Below is a small trained network, with its code and all its weights. Each question gives an input and a class and asks what happens when units are switched off, that is, made to give their printed mean instead of their output.

import numpy as np


def w(rows, s, z=0):
    codes = np.array(rows[::2]) - 128.0
    scale = np.full(codes.shape[1], s)
    scale[-1] = z or s
    return codes * scale


def f(y):
    return np.maximum(y, 0)


def log_softmax(a):
    a = a - a.max(-1, keepdims=True)
    return a - np.log(np.exp(a).sum(-1, keepdims=True))


def net(x, mask):
    res = np.array(x, float).reshape(1, 6) / 4 @ E
    y = f(res @ A[0][:, :-1].T + A[0][:, -1])
    res = res + np.where(mask, y, B[0][:, -1]) @ B[0][:, :-1]
    return log_softmax(res[-1] @ U[:, :-1].T + U[:, -1])


A, B = {}, {}
E = w([
[129,127,129],'x0',
[129,128,128],'x1',
[128,130,131],'x2',
[204,144,236],'x3',
[23,72,230],'x4',
[166,8,109],'x5',
],0.012)
A[0] = w([
[22,78,206,143],'n1',
[248,120,201,161],'n2',
[156,179,147,105],'n3',
[180,131,53,254],'n4',
[95,136,166,92],'n5',
[74,68,138,137],'n6',
[79,168,93,128],'n7',
[125,125,123,88],'n8',
[124,82,128,125],'n9',
[183,137,58,235],'n10',
[216,59,125,6],'n11',
[46,139,104,60],'n12',
[138,122,88,178],'n13',
[129,168,126,125],'n14',
[103,137,179,22],'n15',
[153,175,143,95],'n16',
[159,115,185,112],'n17',
[116,40,134,132],'n18',
[105,130,161,73],'n19',
[114,237,108,193],'n20',
[147,128,196,71],'n21',
[97,133,172,67],'n22',
[240,87,238,92],'n23',
[86,127,183,64],'n24',
[23,84,83,122],'n25',
[53,79,123,135],'n26',
[132,153,151,105],'n27',
[47,226,120,201],'n28',
[96,209,115,187],'n29',
[198,162,174,227],'n30',
[79,124,192,62],'n31',
[173,107,200,147],'n32',
[174,168,128,79],'n33',
[2,73,223,133],'n34',
],0.015,0.01)
B[0] = w([
[2,84,154,238],'n1',
[184,154,207,217],'n2',
[165,177,177,161],'n3',
[143,184,27,215],'n4',
[50,149,131,154],'n5',
[129,68,140,188],'n6',
[64,171,175,171],'n7',
[140,124,134,128],'n8',
[174,97,123,158],'n9',
[144,194,52,210],'n10',
[12,195,103,162],'n11',
[213,64,210,163],'n12',
[145,137,83,164],'n13',
[149,130,156,154],'n14',
[93,165,114,145],'n15',
[148,156,156,156],'n16',
[59,160,137,167],'n17',
[193,59,156,188],'n18',
[91,159,100,144],'n19',
[200,136,196,220],'n20',
[78,157,124,161],'n21',
[58,139,98,152],'n22',
[91,177,165,217],'n23',
[18,147,76,163],'n24',
[170,86,137,202],'n25',
[173,70,144,190],'n26',
[128,158,147,144],'n27',
[33,247,168,227],'n28',
[150,191,206,202],'n29',
[193,179,133,207],'n30',
[23,139,102,171],'n31',
[62,203,118,188],'n32',
[173,120,198,156],'n33',
[15,80,138,255],'n34',
],0.0092,0.021)
U = w([
[106,177,86,254],'0',
[61,86,187,191],'1',
[140,93,7,130],'2',
[78,10,95,85],'3',
[190,134,150,58],'4',
[42,145,118,12],'5',
],0.013,0.008)

Each question gives the input, the list of numbers given to net, and the class t.
The units are the neurons (one row each of A and B). Each row of codes is followed by its name. A weight is (code - 128) times the scale printed after its matrix; where a second scale follows, it is the last column's (A, B and U).
mask holds one flag per neuron, in row order. A switched-off neuron (its flag False) gives its mean, the last column of its row in B, instead of its output. The means were averaged over made-up inputs and are rounded, as every weight is.
A unit's drop is (log p(t) with every unit on - log p(t) with that unit switched off) / (log p(t) with every unit on - log p(t) with every unit switched off).
The circuit of an input: a set's keep is (log p(t) with only the set's units on - log p(t) with every unit switched off) / (log p(t) with every unit on - log p(t) with every unit switched off). Starting from the 12 units with the biggest drops (on a tie, the unit counted first), units are removed one at a time, each time the one whose removal leaves the highest keep (on an exact tie, the one counted first), for as long as the keep stays at least 0.8.
circuit, biggest first: the units of the circuit, biggest drop first
unit that matters most: the unit with the biggest drop
top k neurons: the k neurons with the biggest drops, biggest first
drop of u: that unit's drop, to one decimal
input [6,-5,7,-3,6,-7], class 1: unit that matters most	n12
input [6,-3,-8,4,2,-3], class 5: circuit, biggest first	(n18, n12)
input [-1,3,4,8,3,0], class 5: circuit, biggest first	(n32, n20)
input [-3,-5,0,3,0,7], class 0: circuit, biggest first	(n34, n1)
input [8,-3,-4,2,5,-2], class 5: circuit, biggest first	(n20, n24)
input [-7,-1,3,8,1,-3], class 5: top 2 neurons	(n32, n18)
input [1,-7,2,-2,1,-7], class 1: top 3 neurons	(n4, n10, n20)
input [-2,-3,-6,2,-6,8], class 0: top 2 neurons	(n11, n2)
input [7,-2,-6,5,-2,0], class 4: drop of n28	0.2
input [5,4,1,-5,5,-7], class 1: drop of n12	0.1
input [8,-5,-5,-7,1,-5], class 1: drop of n12	0.3
